[ -5  -4  21  12  40   9  -7  52  14 -23   0  21  -2  -8 -27  -1  17  34
  42  32 -38  -3 -26  15   0  -3]  V
[ -5  -4  21  12  40   9 -34  52  14 -23   0  21  -2  -8 -27  -1  17  34
  42  32 -38  -3 -26 -27   3   0]  S
[ 12   8 -44 -11 -25 -10   0 -50  -8  19   6 -12  -6  -4  27   3 -28 -46
 -35 -36  42  -3  16  -5  14   1]  N
[  9   0 -53  -5  24  -5 -24  11   7   0   6  22   3 -12   9   9 -20 -17
  -1  -4  13  -7 -12  25  15   6]  C
[ -7  -7  -3  -1  44   2 -22  56  13 -14   0  33  18  -1 -16   0  14  44
  27  39 -31  -8  18  24  14   4]  K
[ -6   3  26  -8 -54  -5  22 -50 -19  20  -7 -33   6  20  17  -6   3 -10
 -38 -21  21   9  33 -31 -12  -1]  D
[-16  -2  63   0 -33   3  25 -11 -13   5  -9 -22  10  23  -6 -12  28  31
  -8  11 -15   8  21 -29 -15  -5]  J
[ 12   8 -44 -11 -25 -10   0 -50  -8  19   6 -12  -6  -4  27   3 -28 -46
 -35 -36  42  -3  16  -5   8   3]  F
[  6  -3 -54  -5  41  -4 -33  32  12  -4   5  33  10 -12   4   9 -15  -1
   8  11   2  -9 -17  34  20   7]  E
[ 16   3 -82 -14  26 -11 -32  -2   8   7  11  27   5 -14  20   9 -33 -28
 -13 -11  28 -14  -7  30  28  10]  U
[-20 -12  46   8   3   4  -1  41   0  -6 -14   3  23  17 -13   1  29  45
  12  29 -30  12   2  -2 -15   0]  X
find: [-20 -12  46   8   3   4  -1  41   0  -6 -14   3  23  17 -13   1  29  45
  12  29 -30  12   2  -2 -15   0] : X
find: [ 12   8 -44 -11 -25 -10   0 -50  -8  19   6 -12  -6  -4  27   3 -28 -46
 -35 -36  42  -3  16  -5   8   3] : F
succ: [45] : [12]

[  3  48  26 -44  -9  -2  16 -44  85] = A
[ 12 -87  -5  47 -18 -86 -74  -5  17] = Q
[-45 -26  49  -4  17 -35  -3   3 -10] = G
[ 12 -43  -5 -45 -18 -86 -74 -44 -12] = W
succ: [-4] : [17]
succ: [26] : [-44]
succ: [48] : [26]
find: [-45 -26  49  -4  17 -35  -3   3 -10] : G
succ: [49] : [-4]
succ: [-43] : [-5]
succ: [-35] : [-3]

[-37 -46  -8  22   2  33  26 -12]  T
[-35   5  18 -66  35  23 -73 -65]  M
[ 17 -16  -5  15  23  -5  21  15]  Y
succ: [35] : [23]
succ: [17] : [-16]

[ -7 -25  -1 -24  -8  49  12] = R
[-18   3 -18  -9  50 -83  -5] = H
[-24  -7  48 -83  -8  26   1] = B
succ: [50] : [-83]
succ: [49] : [12]

[-18 -30 -31  29 -15   6 -20  -1 -29  13  23  -2  -4  31  15  52] : tize
[  2  32  13 -30  -5 -31 -37  -5 -16  -5  22 -27   4  11   8  32] : Dafoz
[  5   7 -31 -20 -19  22  -1  18 -10  28 -13  36  28  32   6 -32] : fepu
[-27 -21   1  18   1   6  13  -5  29 -14  17  19 -26   9 -43 -24] : pip
[ 23 -28  32  27   0  29 -29 -10  -7  -7   8 -20  26  12 -20  -5] : lubon
[ 24 -12  -3  -6  -8  19  15  14  12  23 -75   7 -29 -19  26   7] : fodes
[-25   6  40   0  11  28  -4  44 -26  60 -34  11 -21 -19 -21 -41] : meli
[ 10  18  39 -19  34  31   2  -2  12  11 -20  38  38  -7 -15   2] : felif
[ 38   5  16  13  12 -27  11   0   5 -19  30  30  -6 -11   0 -42] : lafo
[-44  19 -22 -66 -12 -34  25   0  17  -3  -3  15 -24 -13  25 -30] : leser
find: [-25   6  40   0  11  28  -4  44 -26  60 -34  11 -21 -19 -21 -41] : meli
find: [-44  19 -22 -66 -12 -34  25   0  17  -3  -3  15 -24 -13  25 -30] : leser
succ: [44] : [-26]

[ 24  26  13  68 -54  62]  Daba
[ 51  32  75  53 -89  24]  rov
[ 25  30  16  39 -42  45]  zulos
[51 24 75 53 23 74]  rizeg
succ: [25] : [30]
find: [ 51  32  75  53 -89  24] : rov
succ: [-54] : [62]
succ: [26] : [13]

[ 15 -27 -14  47  -7 -34  17 -37   4   7 -55 -58 -30  -4  -6   5 -49 -45
   3 -10  24  52  58  21  10  17  13] = gor
[-44 -11  64  28  31 -22  56 -42   2  -3  65  -5 -41  -5 -20 -20 -26  10
 -11   0  11 -72 -27   5 -35  20  23] = poro
[ 15 -27 -14  47  26 -34  17 -37   4 -51 -55 -58 -30  -4  -6   5 -49 -45
   3 -10  24  52  58  21  10  17  13] = zas
[-46 -30  26  49  20  46 -18 -57   4   4 -34  38 -22 -18  19 -31 -54  -8
 -26 -42  -9 -57 -24 -46  -6  16 -17] = paba
find: [ 15 -27 -14  47  -7 -34  17 -37   4   7 -55 -58 -30  -4  -6   5 -49 -45
   3 -10  24  52  58  21  10  17  13] : gor
find: [-44 -11  64  28  31 -22  56 -42   2  -3  65  -5 -41  -5 -20 -20 -26  10
 -11   0  11 -72 -27   5 -35  20  23] : poro

